Look-ups in named tables: a row name and a column name give one cell, copied from the table.

zivu:
         vururan  rimo  mog  vafubad  tadibu  vav
lek          159   137  174      145     173   63
zut          122   207  205      227     153  168
pamem         74   174  168      217     194  131
kebule       154   116   88       58     195  187
metamu       196    88   99       91      98   86
runus         94   189  164      164     167  154
tiguri       153    67  170       83     144  222
nime         142   135  147      171     199  219
lavifo       158   135  148       58      90  187
faz          129   221  153      177     126   76
piginoz       89   168  154      220     108  222
penu         178   146  152      186     135  242
gopas        103   184  162      172      89  214

vafubad of nime = 171
tadibu of penu = 135
mog of nime = 147
vav of metamu = 86
mog of metamu = 99
vafubad of lavifo = 58
mog of kebule = 88
rimo of penu = 146
tadibu of kebule = 195
vafubad of metamu = 91
vafubad of tiguri = 83
mog of zut = 205
vururan of faz = 129
tadibu of nime = 199
rimo of faz = 221
vururan of tiguri = 153
rimo of lek = 137

fiv:
|  | zug | burop | zupemu | vabok |
|---|---|---|---|---|
| bibebib | 9127 | 8135 | 5347 | 2921 |
| depubal | 5820 | 5044 | 7135 | 7380 |
| kiv | 8407 | 5703 | 1991 | 3833 |
| bilip | 5595 | 1913 | 5444 | 3279 |
| big | 2364 | 8146 | 5768 | 1838 |
| tiv | 8790 | 2668 | 7704 | 7071 |
| tamakez | 5277 | 4184 | 8048 | 5106 |
| benire | 8963 | 3329 | 9023 | 5967 |
| pogera | 6886 | 6295 | 2577 | 9262 |
| nimato | 4423 | 2269 | 5384 | 5692 |
| susova | 4402 | 6945 | 2332 | 5553 |
| dagaba | 7912 | 9261 | 6989 | 6964 |
| zakapu | 4072 | 5696 | 2295 | 6154 |
| mimomim | 1814 | 3123 | 8486 | 2579 |

tamakez, burop -> 4184
depubal, vabok -> 7380
tamakez, zupemu -> 8048
benire, zug -> 8963
mimomim, zupemu -> 8486
bibebib, zug -> 9127
susova, zupemu -> 2332
pogera, zug -> 6886
tamakez, zug -> 5277
susova, zug -> 4402
nimato, vabok -> 5692
Row with the largest burop: dagaba

Table zok
|  | tesa | mafa | duv | dekil |
|---|---|---|---|---|
| gub | -64.61 | -72.02 | -5.25 | 52.43 |
| lemi | -38.49 | -25.73 | -41.19 | -42.65 |
| sirafov | -42.16 | -47.51 | -28.86 | -32.54 |
| tozo | -29.60 | -43.09 | -52.21 | -36.77 |
| lutobi | -42.98 | -44.61 | -40.04 | -26.00 |
| lobub | -42.14 | -40.32 | -37.28 | -26.68 |
| tunip | -35.06 | -43.59 | -45.80 | -45.56 |
| mif | -44.86 | -40.96 | -40.85 | -24.37 |
| rinab | -47.69 | -34.86 | -47.80 | -36.88 |
| gif | -31.96 | -37.95 | -34.00 | -35.03 |
| rike | -16.59 | -42.57 | -38.15 | -7.22 |
| bonokor | -33.73 | -40.86 | -38.21 | -36.81 |
| ramumer | -32.84 | -37.10 | -35.10 | -33.87 |
| pufe | -76.36 | -9.97 | -11.52 | -25.41 |

What is the duv of bonokor in zok? -38.21
What is the tesa of ramumer in zok? -32.84
What is the dekil of tozo in zok? -36.77
What is the duv of gif in zok? -34.00
What is the dekil of bonokor in zok? -36.81
What is the mafa of lemi in zok? -25.73
What is the mafa of ramumer in zok? -37.10
What is the tesa of bonokor in zok? -33.73
What is the tesa of lutobi in zok? -42.98
What is the dekil of mif in zok? -24.37

zom
         sev  rileti  tase  romib  ses  segif  tadu  kiti  valef
dep      225     127    70    117   98    125   117   178    238
mabi     209     135    73    121   83    139   127   166    209
nogokad  214     151    63    111   88    158   124   209    232
dadip    205     143    73    116   93    150   123   189    213
nik      175     134    90    119   91    147   118   165    180
kerezuk  210     150    64    112   85    161   128   195    226

kiti of dadip is 189
valef of mabi is 209
segif of dadip is 150
romib of dadip is 116
ses of mabi is 83
segif of dep is 125
ses of nik is 91
ses of kerezuk is 85
tase of nik is 90
tadu of dep is 117
romib of dep is 117
segif of mabi is 139
romib of nik is 119
segif of kerezuk is 161
kiti of kerezuk is 195
romib of nogokad is 111
kiti of mabi is 166

teremal.tsv
	nesozi	puvus	tapuve	firik	nitam	morago	tigale	pumugag
tuz	13	16	14	21	31	17	58	20
pemi	39	34	23	22	20	19	35	79
mik	41	38	32	33	29	32	32	53

pemi, firik => 22
mik, nesozi => 41
tuz, nesozi => 13
tuz, pumugag => 20
tuz, firik => 21
pemi, tapuve => 23
Row with the largest firik: mik

malemod:
	nal	sodi	vume
sebez	0.1	0.9	-2.4
giz	4.2	-2.9	-5.9
buk	4.4	8.0	0.1
mef	0.8	2.5	-2.3
nibe	3.8	-4.0	2.9
ruz	2.6	-1.8	-1.6
nusudel	2.6	8.4	1.4
vul	6.4	5.3	1.9
muda	1.2	5.4	-4.9

vul, vume -> 1.9
mef, nal -> 0.8
mef, sodi -> 2.5
nibe, nal -> 3.8
giz, sodi -> -2.9
buk, sodi -> 8.0
sebez, nal -> 0.1
vul, sodi -> 5.3
nusudel, sodi -> 8.4
nibe, sodi -> -4.0
giz, nal -> 4.2
vul, nal -> 6.4
sebez, vume -> -2.4
muda, nal -> 1.2
ruz, vume -> -1.6
Row with the largest vume: nibe

dira =
|  | bup | vimi |
|---|---|---|
| buduvet | -0.653 | 0.646 |
| lenapov | -0.554 | 0.422 |
| boson | -0.369 | 0.079 |
| mumu | -0.620 | 0.350 |
| fomug | 0.116 | -0.433 |
| lako | -0.012 | -0.337 |

What is the vimi of boson in dira?
0.079
What is the vimi of mumu in dira?
0.350
What is the bup of lenapov in dira?
-0.554
What is the vimi of lako in dira?
-0.337
What is the bup of mumu in dira?
-0.620
What is the bup of boson in dira?
-0.369
What is the bup of buduvet in dira?
-0.653
What is the vimi of buduvet in dira?
0.646
What is the vimi of fomug in dira?
-0.433
What is the bup of lako in dira?
-0.012
What is the bup of fomug in dira?
0.116
What is the vimi of lenapov in dira?
0.422

mik
|  | lasesak | depa | mena | mem | ribit | kurub | sos | ves |
|---|---|---|---|---|---|---|---|---|
| tis | 186 | 133 | 132 | 193 | 215 | 208 | 143 | 121 |
| zibi | 169 | 136 | 134 | 174 | 170 | 180 | 158 | 126 |
| kos | 91 | 133 | 139 | 96 | 30 | 47 | 140 | 136 |
| lesot | 118 | 120 | 124 | 153 | 166 | 104 | 86 | 120 |
| bovivop | 126 | 139 | 145 | 110 | 48 | 92 | 161 | 137 |
| lesuda | 100 | 129 | 135 | 115 | 76 | 69 | 120 | 130 |
| zizato | 98 | 132 | 137 | 107 | 54 | 63 | 134 | 133 |
| dama | 124 | 132 | 133 | 138 | 109 | 106 | 143 | 130 |
| luda | 141 | 129 | 133 | 150 | 146 | 127 | 121 | 126 |
| rikagur | 134 | 126 | 130 | 155 | 158 | 129 | 111 | 123 |
| bab | 171 | 140 | 142 | 157 | 135 | 174 | 166 | 130 |
| ged | 162 | 145 | 149 | 129 | 72 | 145 | 189 | 138 |
| garo | 189 | 135 | 132 | 196 | 215 | 214 | 151 | 122 |

What is the depa of lesot in mik? 120
What is the lasesak of bovivop in mik? 126
What is the ves of kos in mik? 136
What is the ves of lesuda in mik? 130
What is the sos of bovivop in mik? 161
What is the sos of lesuda in mik? 120
What is the kurub of dama in mik? 106
What is the sos of bab in mik? 166
What is the ves of bovivop in mik? 137
What is the sos of luda in mik? 121
What is the kurub of bab in mik? 174
What is the ribit of rikagur in mik? 158
What is the lasesak of lesot in mik? 118
What is the kurub of zibi in mik? 180
What is the ribit of zizato in mik? 54
What is the mem of luda in mik? 150
What is the kurub of zizato in mik? 63
What is the depa of bab in mik? 140
What is the ribit of lesot in mik? 166
What is the lasesak of ged in mik? 162
Which row has the largest sos? ged

